How the items are linked:
!: q875->q764, q988->q633, q545->q767, q786->q798, q646->q545, q907->q437, q66->q818, q68->q577, q688->q316, q336->q918, q917->q281, q359->q754, q569->q80, q161->q985, q817->q268, q264->q561, q909->q28, q49->q663, q768->q686, q108->q126, q826->q355, q521->q296, q120->q491, q438->q907, q617->q786, q747->q208, q979->q962, q355->q473, q802->q928, q340->q592, q561->q413, q56->q826, q163->q715, q150->q163, q798->q694, q788->q640, q858->q521, q830->q569, q441->q841, q353->q979, q376->q503, q335->q66, q268->q688, q133->q401, q727->q936, q401->q47, q980->q909, q694->q253, q780->q817, q283->q359, q557->q747, q508->q980, q918->q847, q989->q499, q47->q120, q218->q789, q592->q599, q94->q287, q464->q520, q166->q875, q500->q727, q537->q978, q754->q423, q635->q340, q499->q108, q985->q989, q503->q780, q520->q774, q234->q537, q767->q394, q468->q760, q663->q858, q217->q500, q764->q988, q904->q335, q491->q409, q715->q284, q73->q464, q640->q441, q156->q248, q312->q646, q760->q336, q111->q283, q789->q823, q633->q397, q413->q415, q248->q111, q281->q156, q296->q759, q978->q802, q437->q557, q28->q376, q571->q468, q397->q814, q287->q719, q434->q166, q40->q466, q466->q904, q719->q438, q936->q806, q577->q237, q686->q218, q208->q571, q415->q68, q928->q678, q202->q842, q823->q234, q962->q40, q316->q917, q253->q217, q871->q49, q847->q635, q759->q131, q841->q871, q423->q94, q473->q508, q806->q150, q842->q56, q818->q312, q126->q617, q678->q641, q641->q788, q284->q353, q774->q830, q237->q161, q814->q73, q131->q434, q80->q133, q394->q768, q409->q202, q599->q264
§: q875->q156, q988->q111, q545->q774, q786->q641, q646->q520, q907->q150, q66->q814, q68->q686, q688->q985, q336->q466, q917->q499, q359->q694, q569->q907, q161->q823, q817->q237, q264->q545, q909->q561, q49->q376, q768->q80, q108->q802, q826->q635, q521->q817, q120->q571, q438->q806, q617->q678, q747->q284, q979->q166, q355->q340, q802->q842, q340->q818, q561->q767, q56->q847, q163->q296, q150->q521, q798->q788, q788->q473, q858->q780, q830->q438, q441->q980, q353->q434, q376->q415, q335->q397, q268->q161, q133->q557, q727->q49, q401->q747, q980->q264, q694->q640, q780->q577, q283->q798, q557->q715, q508->q599, q918->q904, q989->q537, q47->q208, q218->q401, q592->q312, q94->q500, q464->q94, q166->q281, q500->q871, q537->q409, q754->q253, q635->q66, q499->q978, q985->q234, q503->q68, q520->q287, q234->q491, q767->q830, q468->q962, q663->q503, q217->q841, q764->q248, q904->q633, q491->q468, q715->q759, q73->q423, q640->q508, q156->q126, q312->q464, q760->q40, q111->q786, q789->q47, q633->q283, q413->q394, q248->q617, q281->q108, q296->q268, q978->q202, q437->q163, q28->q413, q571->q979, q397->q359, q287->q727, q434->q917, q40->q764, q466->q988, q719->q936, q936->q663, q577->q218, q686->q133, q208->q353, q415->q768, q928->q56, q202->q336, q823->q120, q962->q875, q316->q989, q253->q441, q871->q28, q847->q335, q759->q688, q841->q909, q423->q217, q473->q592, q806->q858, q842->q918, q818->q73, q126->q928, q678->q826, q641->q355, q284->q131, q774->q719, q237->q789, q814->q754, q131->q316, q80->q437, q394->q569, q409->q760, q599->q646
*: q875->q336, q988->q847, q545->q28, q786->q397, q646->q909, q907->q686, q66->q473, q68->q521, q688->q353, q336->q928, q917->q962, q359->q818, q569->q68, q161->q131, q817->q715, q264->q871, q909->q727, q49->q438, q768->q780, q108->q764, q826->q798, q521->q557, q120->q989, q438->q768, q617->q633, q747->q823, q979->q409, q355->q694, q802->q248, q340->q640, q561->q49, q56->q786, q163->q401, q150->q133, q798->q814, q788->q754, q858->q437, q830->q415, q441->q94, q353->q491, q376->q806, q335->q355, q268->q284, q133->q237, q727->q830, q401->q161, q980->q500, q694->q73, q780->q163, q283->q66, q557->q789, q508->q217, q918->q678, q989->q166, q47->q985, q218->q268, q592->q441, q94->q545, q464->q264, q166->q760, q500->q774, q537->q281, q754->q312, q635->q788, q499->q875, q985->q434, q503->q150, q520->q561, q234->q917, q767->q376, q468->q978, q663->q907, q217->q520, q764->q918, q904->q826, q491->q499, q715->q47, q73->q599, q640->q423, q156->q466, q312->q980, q760->q802, q111->q335, q789->q688, q633->q635, q413->q663, q248->q904, q281->q40, q296->q747, q978->q156, q437->q218, q28->q936, q571->q537, q397->q340, q287->q767, q434->q468, q40->q842, q466->q56, q719->q394, q936->q569, q577->q296, q686->q817, q208->q234, q415->q858, q928->q111, q202->q126, q823->q316, q962->q202, q316->q979, q253->q464, q871->q719, q847->q641, q759->q208, q841->q287, q423->q646, q473->q253, q806->q80, q842->q617, q818->q508, q126->q988, q678->q283, q641->q359, q284->q120, q774->q413, q237->q759, q814->q592, q131->q571, q80->q577, q394->q503, q409->q108, q599->q841
@: q875->q978, q988->q928, q545->q500, q786->q847, q646->q217, q907->q503, q66->q798, q68->q907, q688->q47, q336->q156, q917->q491, q359->q355, q569->q663, q161->q747, q817->q133, q264->q94, q909->q520, q49->q767, q768->q806, q108->q760, q826->q633, q521->q686, q120->q131, q438->q376, q617->q918, q747->q268, q979->q989, q355->q397, q802->q40, q340->q359, q561->q287, q56->q988, q163->q577, q150->q68, q798->q635, q788->q66, q858->q768, q830->q49, q441->q312, q353->q985, q376->q830, q335->q786, q268->q401, q133->q521, q727->q561, q401->q296, q980->q464, q694->q340, q780->q80, q283->q826, q557->q817, q508->q73, q918->q248, q989->q571, q47->q759, q218->q163, q592->q754, q94->q980, q464->q441, q166->q537, q500->q264, q537->q979, q754->q473, q635->q283, q499->q468, q985->q208, q503->q569, q520->q841, q234->q353, q767->q727, q468->q917, q663->q394, q217->q599, q764->q802, q904->q617, q491->q434, q715->q237, q73->q640, q640->q818, q156->q202, q312->q253, q760->q281, q111->q56, q789->q715, q633->q678, q413->q719, q248->q842, q281->q409, q296->q218, q978->q962, q437->q780, q28->q774, q571->q316, q397->q641, q287->q909, q434->q234, q40->q108, q466->q126, q719->q28, q936->q413, q577->q437, q686->q150, q208->q688, q415->q438, q928->q466, q202->q875, q823->q284, q962->q499, q316->q120, q253->q592, q871->q545, q847->q111, q759->q789, q841->q646, q423->q508, q473->q814, q806->q415, q842->q764, q818->q694, q126->q336, q678->q904, q641->q335, q284->q161, q774->q871, q237->q557, q814->q788, q131->q823, q80->q858, q394->q936, q409->q166, q599->q423
^: q875->q108, q988->q617, q545->q287, q786->q826, q646->q94, q907->q858, q66->q359, q68->q80, q688->q823, q336->q764, q917->q537, q359->q788, q569->q806, q161->q47, q817->q218, q264->q520, q909->q545, q49->q413, q768->q907, q108->q202, q826->q335, q521->q577, q120->q353, q438->q663, q617->q56, q747->q759, q979->q917, q355->q66, q802->q336, q340->q814, q561->q774, q56->q904, q163->q817, q150->q780, q798->q355, q788->q340, q858->q68, q830->q936, q441->q599, q353->q316, q376->q394, q335->q283, q268->q789, q133->q163, q727->q28, q401->q715, q980->q646, q694->q473, q780->q686, q283->q641, q557->q296, q508->q312, q918->q988, q989->q491, q47->q284, q218->q557, q592->q73, q94->q841, q464->q217, q166->q499, q500->q909, q537->q468, q754->q640, q635->q397, q499->q409, q985->q120, q503->q768, q520->q500, q234->q571, q767->q719, q468->q166, q663->q415, q217->q980, q764->q126, q904->q111, q491->q979, q715->q268, q73->q253, q640->q592, q156->q802, q312->q423, q760->q875, q111->q678, q789->q747, q633->q786, q413->q830, q248->q928, q281->q978, q296->q237, q978->q760, q437->q521, q28->q767, q571->q434, q397->q798, q287->q871, q434->q989, q40->q156, q466->q248, q719->q49, q936->q376, q577->q133, q686->q437, q208->q131, q415->q569, q928->q918, q202->q40, q823->q208, q962->q281, q316->q234, q253->q508, q871->q561, q847->q633, q759->q161, q841->q264, q423->q441, q473->q818, q806->q503, q842->q466, q818->q754, q126->q842, q678->q847, q641->q635, q284->q688, q774->q727, q237->q401, q814->q694, q131->q985, q80->q150, q394->q438, q409->q962, q599->q464
~: q875->q760, q988->q918, q545->q909, q786->q633, q646->q980, q907->q768, q66->q355, q68->q858, q688->q284, q336->q802, q917->q979, q359->q66, q569->q415, q161->q759, q817->q163, q264->q841, q909->q500, q49->q719, q768->q503, q108->q875, q826->q786, q521->q437, q120->q985, q438->q394, q617->q988, q747->q789, q979->q491, q355->q798, q802->q156, q340->q788, q561->q871, q56->q617, q163->q133, q150->q80, q798->q397, q788->q359, q858->q907, q830->q413, q441->q423, q353->q120, q376->q936, q335->q826, q268->q715, q133->q577, q727->q774, q401->q237, q980->q217, q694->q814, q780->q150, q283->q335, q557->q218, q508->q253, q918->q928, q989->q434, q47->q161, q218->q817, q592->q640, q94->q646, q464->q599, q166->q468, q500->q520, q537->q917, q754->q818, q635->q641, q499->q166, q985->q131, q503->q806, q520->q264, q234->q316, q767->q28, q468->q537, q663->q438, q217->q464, q764->q336, q904->q56, q491->q989, q715->q401, q73->q592, q640->q754, q156->q40, q312->q508, q760->q978, q111->q904, q789->q268, q633->q847, q413->q49, q248->q466, q281->q962, q296->q557, q978->q281, q437->q686, q28->q727, q571->q234, q397->q635, q287->q545, q434->q571, q40->q202, q466->q842, q719->q767, q936->q830, q577->q521, q686->q780, q208->q823, q415->q663, q928->q248, q202->q108, q823->q688, q962->q409, q316->q353, q253->q73, q871->q287, q847->q678, q759->q747, q841->q94, q423->q312, q473->q694, q806->q569, q842->q126, q818->q473, q126->q764, q678->q111, q641->q283, q284->q47, q774->q561, q237->q296, q814->q340, q131->q208, q80->q68, q394->q376, q409->q499, q599->q441

The rows follow the links: the fewer symbols apart two items are, the more alike their rows tend to be.

Each row is also shifted at random along 4 hidden directions that mean nothing.

Some items, each with a row of numbers:
q646: [  61  -25    3   -1    7    8  -13  -15  -61    7  -17  -23   -1  -17  -43   -3   47  -19   -5   12  -14  -17  -15  -20  -35   -1  -31  -16   -1   20   23  -24   21  -20   35   15    7  -27   -6   42  -15   14  -22   24   10    4  -28   37  -60]
q788: [ 137    3   -3   20   16   20  -10  -19   -6  -34    0   14   19    6  -36    0   17   -9    0   47  -46  -28   15   -3   -5  -14   -8   25   19    3   -3  -24   -9  -15   26   -1   43   -9    4   26  -36   20   -5   38  -31   -6  -15  -16   24]
q826: [ -23    0   -5   -7   45    3  -41   14   24  -34   36  -13   33  -17  -28  -17  -67  -26  -18   36    0  -39  -12  -22  -35   55  -23   61  -12    9  -93   32   34   -4  -35  -60   12   20  -40    5  -43  -44   44  -16  -42   52   38  -52   31]
q126: [ -42   18   -4   -6   82  -39   43  -51  -15   60   18   27  -31   30   27    4  -15   -6  -68  -26   -1   -9  -38  -17   12   46   57   41   70    1   68  -34   30   -7   44  -37  -31   30   28  -33    1   42   61   29  -19    1  -27  -36   -5]
q28: [ -67  -31    2   -1   -8   27  -24   -5    6  -21  -38  -40  -49  -30   10    4    3   -1   36    2   20  -16  -13   34   -2  -45  -13    5    8  -26   -5   70   17   23  -17    9   -8  -20  -44   55    0   -5   -6   -6   51   -7   29    0  -68]
q545: [ -69  -22   -8    9   20   -2  -13  -37  -65   26  -34  -24  -16   -5   -8    7   53  -22  -14   -8    8  -17  -40  -11  -28   -2  -18    1   41    9   43    9   21  -13   36   13   -6  -28  -13   49   -5   10    8   20   25    2  -15   14  -89]
q355: [ -31   29  -11    8    0    0   -5   47   12 -112   34   -1   38   -2  -39  -31   12   18   -8   72  -46  -17   23   -3   -9    1   -3   50    2   -4  -42  -12    1   -2  -40  -30   69   -7   34   19  -45  -20  -78   21  -31  -24   18  -43   23]
q248: [ -26   17   -6    1   92  -24   63  -66    1   52   -2   39  -34   21   23   12    2  -11  -63  -32  -17   -7  -34  -18   33   23   58   32   89    1   81  -39   22   10   51  -43  -27   21   50  -27   -7   53   35   46  -18  -16  -33  -46    1]
q747: [ -96   34   -5    2  -58  -24  -16   15  -32   35   37   15   53   55   18  -11   -3    7  -10  -10   12   33   11   -2  -17   48  -13  -22  -14   38  -16  -50  -36  -50   11   37    3   23   -8  -26   24  -26   41  -39  -12   16   -4   25   44]
q985: [ -86  -40    9   -6  -33   12    2  -48   32   49  -14   29  -14  -20   43   40  -26  -12   24  -32    9   -8   33   -4   32   -5   19  -51  -22  -24   18   25   -2   19   36    4  -43    2  -10  -62   20   39   51    2  -31   37  -27    8   35]
q640: [ -16   -5    0    1   -6    9   -8   -7  -28  -50   19    0   15   -2  -47  -21   24   -3   -8   54  -47  -27   18   -7  -25    1  -12   18    9   16   -8  -45   20  -25   30   -5   40   -7    7   43  -39   16  -36   29  -16   -8  -17   -3   -9]
q264: [  43  -21    2   -2   -3    5  -15    9  -53  -12  -18  -32   -2  -20  -36  -11   47   -8    4   16   -3  -12  -16  -13  -35  -11  -30  -11  -13    8   11   -4   18  -14   11   16   14  -32   -7   43  -11   -2  -41   13   21   -1  -13   36  -68]
q774: [ -41  -55    4    0    3   38  -53  -30    3   11  -47  -43  -45  -41    8   16  -23  -26   41   -1   30  -40  -20   25  -17  -31  -26    7    0  -26  -21   95   28   20    0    6  -22  -17  -83   51   -4   -4   53  -12   36   34   26    2  -70]
q438: [ -91   17   -1   -5   -2   -2   14   11  -22   11   -5  -26  -21   21    2  -22    9    6   -5  -26   19   29  -39   24  -11   -3  -22   -2   32   35   -4  -16    1   -9  -12   16  -11   12  -14   60    9  -33   -7  -33   68  -31   22   13  -46]
q284: [ -39  -31   14  -11  -64   22  -38   -7   45   22    7    9    8  -12   27   20  -61   -5   48   -5   19   -6   44   16    9    1   -4  -40  -59  -15  -48   38  -12    2    2   16  -25   15  -55  -43   23   -3   64  -37  -21   49    8   17   57]
q617: [ -84   -4    4  -25   54   -8   -6   13   45  -28   40   -8   -7  -22   -8  -18  -86  -11  -24   18    8  -33  -10  -10  -11   52   11   57   -6   -6  -71   33   55   18  -38  -77  -13   34  -25  -12  -29  -23   36  -19  -24   39   36  -58   23]
q727: [ -70  -14   -2   -1   -7    7  -25   13  -28  -16  -21  -41  -27  -11   -1  -11   19    2   14    7   20   -8  -24   22  -23  -19  -18   11    7   -7    0   40   17    1  -15   13    2  -15  -33   57    0  -17  -12  -13   45   -7   22   11  -74]
q111: [ -19   17   -5  -12   79  -29  -11   -8  -23   36   52   -4   29   19  -23  -25  -55  -33  -63    1    8  -24  -45  -40  -45   97  -10   59   21   41  -52  -26   41  -31    0  -54  -13   39  -28   -3  -31  -33   79  -17  -36   51   11  -37   18]
q754: [  20  -18    7   -4  -20   25  -36   20    1  -77   26  -13   14  -17  -50  -25  -14    1   19   70  -38  -38   34    7  -28   -4  -23   26  -29    1  -53   -5   21  -15    0  -11   45   -6  -24   41  -41   -2  -31    7  -18   10    7   -7    5]
q841: [ -66  -41   -1   -8    6    8  -41  -18  -54    9   -9  -36   -1  -31  -31   -6   14  -30    1   12    5  -35  -22  -17  -52   20  -36    1   -3   11  -13   18   38  -18   21   -3   -6  -18  -44   45  -22   -8   14    1    9   37   -8   18  -71]
q464: [ 117  -55   12   -2    5   38  -29  -33  -18    4  -30  -15  -16  -41  -42   11   12  -28   27   19  -15  -38    8   -9  -23  -24  -31  -22  -20    0   -1    7   23   -1   42    6   -1  -23  -34   42  -22   26   -1   24    1   23  -23   28  -37]
q818: [ -15  -17    4    1  -27   35  -13   23   35 -119   10   -6    1  -35  -40  -15    5   16   32   78  -54  -34   52   18    3  -41   -6   22  -18  -26  -36    9   13   16  -15  -18   56  -18    8   36  -45   12  -81   27  -14  -18    8  -23    9]
q599: [  60  -57   11    2  -10   52    0  -32   25  -47  -48   -6  -38  -65  -32   21   32  -11   46   28  -38  -37   33    5   18  -72  -12  -26   -9  -29   14   26   18   38   27   -3   11  -41    2   38  -29   47  -60   49    4  -10  -21    5  -33]
q875: [ -66   16   -4  -20   22  -47    6   25   -5    0   35    2  -17   14   27  -11  -25   25  -35    5   19   -7   -1   -2    1   37   60   40   -4  -34   29   17   26    1  -19  -28  -10   14   20  -59   19    9   13    0  -21    9    3  -15  -10]
q163: [-127    1   -9   18  -23   22  -25  -33   24   39  -22    4   29    3   36   28  -25  -30   23  -37   29   13  -16    3    5   11  -39  -17   12   19  -49   39  -34    4   -7   14  -18    9  -48    0    9  -40   76  -40    3   33   29  -16   37]
q764: [ 154    2   11  -17   42  -12   12   14   36    8   17    8  -36    4    9   -7  -55   18  -10    1    7  -11    6   12   17    4   46   31  -14  -27   10   13   19   16  -15  -27  -16   22   -1  -35   13   21   24    5  -10    1    6  -12   19]
q537: [ -20  -10   -1  -20    7  -43  -25    2  -31   67   24    2   10    8   26    8  -34   -7  -27  -20   40  -10   -7  -28  -23   62   28   -2  -39  -15   15   18   20  -19    8   -8  -40   10  -19  -74   29    2   71  -17  -39   60  -16   19    1]
q918: [  83  -12    9  -13   64    5   10  -15   54    5   10    9  -32  -20    1    3  -69  -10  -11   -1    1  -28   -4   -1   17   12   24   35    2  -18  -23   27   32   29  -10  -51  -23   24  -15  -19  -14   13   43    4  -19   21   13  -41   29]
q415: [ 125   21    9   -5  -22   12   17   55    9  -15  -10  -26  -20   12  -14  -27   10   27   29  -19   14   46   -8   36    5  -45  -28  -26  -19   24  -21  -17  -26    4  -42   36    5    1   -4   56   19  -36  -59  -34   76  -57   31   35  -15]
q847: [ -13   19  -12    4   78  -20    7  -27  -14   22   26   12   25   10  -18   -9  -23  -29  -57   -1   -6  -19  -39  -38  -21   67   -1   52   45   33  -17  -31   26  -15   13  -49   -4   24    2   -4  -33  -11   50   10  -37   25   -4  -44   20]
q234: [ -56    1    0  -17  -23  -41    1    9  -37   58   35   14   28   22   15    1   -4    1  -28  -23   21   14    8  -33  -14   58   17  -31  -35   12   23  -37    2  -29   22    8  -27   11   15  -68   31    4   27  -15  -31   34  -32   36   17]
q980: [ -57  -11   -4   -4   -7   -7    0   11  -64  -32    5  -24   11  -13  -46  -24   59   -4  -17   25  -22   -9   -8  -23  -38    9  -25   -3    2   23   17  -41   27  -24   20    3   24  -26   21   43  -23    1  -69   21    9  -11  -21   25  -65]
q814: [-103   -7   -5   11    7   17  -20  -21   -1  -61   15    4   15  -11  -29   -9   -1  -12   -7   57  -43  -43   15   -4  -13    7   -6   40   29    0  -24   -1   20   -9   17  -26   41   -2   -4   31  -50   11   -5   27  -31    9    0  -43    4]
q156: [ -65   53   -9  -22   34  -76   31   50  -43   -5   66    4    2   52   10  -46   -3   39  -74   10    8   15  -18  -14  -15   65   58   54   16    3   41  -52   25  -31  -17  -28    7   30   53  -39   13   -3  -18   -4  -12  -22   -4  -11  -11]
q802: [ 129    7    5  -10   49  -22   32  -15   18   32    2   24  -42   15   26    7  -21   14  -25  -14    1   -5   -3    8   31   -4   62   25   19  -32   59    0   10   15   13  -17  -19   15   24  -41   19   45   24   25  -13  -16  -18  -12    7]
q688: [ -95   49   -1  -13  -96  -39   31  102   -4  -72   58   14   45   35    0  -39   31   66    0   26  -16   57   59    6   11    4   17  -33  -58    7   -1  -70  -36  -21  -44   28   40    1   74  -45   26  -23 -123  -25   -1  -52   -6   34   42]
q466: [  34   28    1  -20   41  -28   42   37   31  -37   35    9  -22    9    0  -25  -25   32  -32   13  -12    6    4    2   20   10   49   39    3  -18   10  -18   24   17  -32  -43    7   21   46  -26   -3    9  -44    9   -7  -30   10  -28   13]
q80: [  66    7    6    5  -37   37   14   37   64  -29  -32  -11   -2  -19    7    4   -7   15   54  -25   14   45    7   29   33  -62  -36  -38  -27    5  -53   32  -42   39  -62   17   -1   -7   -8   28   14  -46  -55  -34   52  -35   45   10   25]
q760: [  11    6    0  -14   19  -33    7   22   11    4   15    9  -25    5   31    0  -20   27  -20    1   18   -4   10    2   15   13   62   26  -16  -49   38   30   14   12  -19  -17  -14    5   21  -63   24   22    6    8  -23    4   -2  -11   -2]

Start, symbols taken left to right, then the item you end at.
Answer with the item's name.
[ -65   -5   -1    0    3   -3   -6  -18  -59  -22   20   -6   17    6  -49  -22   39  -10  -26   38  -41  -26    2  -21  -38   26  -18   13   23   34   10  -66   26  -40   49   -4   29   -7    9   45  -39   17  -23   25  -11    1  -31    6  -30]
^ ~ ^: q508
[ 129  -18    7    9    9   31    1  -35   -6   39  -57  -17  -54    0   10   15   19   -6   29  -31   15    7  -23   37   14  -58  -13  -20   27   -2   35   23  -12   14   19   40  -17  -12  -33   58   18   17   20    4   63  -30    0   26  -49]
! § * ! §: q237
[  76   18    7  -13  -57  -28  -18   33  -38   56   46   14   45   46    0  -14  -16   10   -6  -13   16   30   22   -9  -24   49   -7  -44  -63   37  -13  -64  -26  -54   15   40   -9   24  -12  -44   34  -15   35  -42  -17   24  -20   62   49]
* ! ^: q537
[ -67    7   -6   13   24   -6   15  -44  -59   51  -33  -14  -34   26   15    1   53   -8  -22  -34    9   12  -53   12   -6  -10   -6    3   75   23   66  -19    2  -15   40   32  -14   -5   -4   58    9   12   23   10   57  -30  -12   15  -76]
* ^ ~ ~ !: q768
[ -22  -32    7   -8  -13   24  -22   -2  -19  -52    9  -14    2  -28  -48  -15    7   -8   14   50  -35  -38   21   -5  -29   -2  -23    5  -16    5  -26  -17   33  -13   20   -9   26  -11  -16   43  -38   12  -32   18   -7   10  -12    6  -22]
@ * ~ §: q980
[ -38  -10   -1   -7   11  -36   10  -32  -29   82   -1   24    2   10   34   28    5  -12  -31  -39   23   -1   -8  -34    4   39   36  -23   -2  -14   61   -3    8   -8   38   -1  -44    0   21  -80   31   34   54   14  -39   37  -42   15   -2]
@ ^ ~: q989
[  91   16   -2  -21    9  -57  -25   44  -43   51   44   -4   18   30   12  -17  -30   12  -35   -5   42    2   -9  -22  -33   68   29   16  -50  -10   14   -4   12  -37  -13    1  -21   15   -6  -70   35  -10   51  -23  -30   42   -6   29   -1]
@ ! ~: q760
[ -42   21   -5   15  -55   17  -18   29   33  -12   -5   -1   39    8   20    6  -11    4   34  -14   20   35   10   15    8  -11  -34  -22  -26   12  -59   26  -49    4  -42   28    8    2  -18   -5   16  -53    2  -43   11    2   37    1   47]
§ * @: q789
[ -33   37   -2    2  -59  -31   19   21  -33   26   32   29   43   55   13   -8   32   25  -14  -12   -9   46   22   -8    2   23    8  -39  -13   29   30  -79  -45  -42   21   44   10   14   41  -36   30   -1  -12  -14  -10  -19  -29   39   41]
@ ^ ^: q47
[ -64    3   -1   11  -69   21  -26   11   45  -10   -5    8   27    3   30   19  -27    1   45   -4   15   15   31   25   18  -17  -19  -26  -32   -8  -50   37  -42    7  -25   26    3    5  -31  -18   15  -29   26  -35   -5   13   27   -2   58]
§ ! ^: q131
[  27   31   -3   14  -24   11   16   22   15   10  -18   -1   28   15    8    3   18    2   17  -37   17   52  -15    7   11  -19  -40  -33    0   34  -29  -12  -49    5  -32   32    1    0    6   16   15  -47  -20  -32   35  -25   25   14   25]
^ * ^: q557
[ -83   -3    1   -8   70  -15   37  -43   35   18    4   23  -46   -5   30   11  -36   -3  -35  -16   -4  -24  -14   -3   32   16   59   41   56  -26   36   14   36   30   15  -53  -28   23   21  -29   -7   41   37   26  -18    0   -7  -56    3]
@ @ @: q40
[  12  -43    2    0   14   18  -37  -35  -47   27  -34  -31  -15  -27  -21   12   24  -32    9   -1   10  -32  -26  -13  -36   -2  -34   -7    4    3    8   26   26   -8   31    9  -12  -24  -43   45  -14    8   27   12   13   30  -10   24  -72]
~ ! ~: q871
[-121   20    1  -13  -23   -5    0   54  -14  -38   13  -42  -16   13   -7  -42    3   27    5    3   21   28  -21   32  -20   -6  -22    9    3   19  -32    1    9   -6  -45   10   10    7  -15   63    4  -49  -46  -44   71  -36   42   13  -50]
! * * ^: q163
[   6   31  -12   -1   16  -70   39  -10  -79   89   18   32   21   49   25    8   56    6  -68  -41   13   28  -21  -48   -4   56   48  -20   17   12  105  -73   -8  -40   45   16  -23   -2   69  -80   38   36   14   24  -33    0  -61   36  -10]
! * ~: q202
[  71  -36   12   -9  -16   32  -27    9   -6  -51    3  -19   -1  -35  -53  -14    4   -4   28   52  -30  -35   29    0  -25  -19  -28   -6  -39    0  -33   -6   26   -5   12   -1   26  -18  -22   43  -33   10  -40   15   -3   11   -9   19  -19]
@ @ *: q441
[ -61   16   -1  -24   13  -34   17   45   32  -46   34    2  -31   -1   25  -20  -34   41  -18   20    6   -5   16   13   19   10   65   43  -11  -46   15   28   26   22  -43  -39    0   14   29  -47   11    9  -30    2  -12  -13   15  -32   -2]
* @ § ! ~: q904
[  -9   15   -8    4   78  -10   23  -33    8   11   13   17    8    3  -11    0  -17  -23  -46   -3  -15  -18  -31  -31    1   40   11   44   49   16   -3  -19   24    6   10  -52   -5   17   18   -9  -29    4   30   21  -33   13   -4  -53   20]
* @ * ~: q397
[   7    1    3    7   12   19   13  -32    2   57  -31   -8  -16   10   11    9   -4  -18   10  -55   23   27  -40   14    5  -12  -35  -26   32   42   -8   -7  -14    4    8   20  -34   15  -33   47   12  -21   39  -30   57  -11   14   15  -12]
~ * *: q577
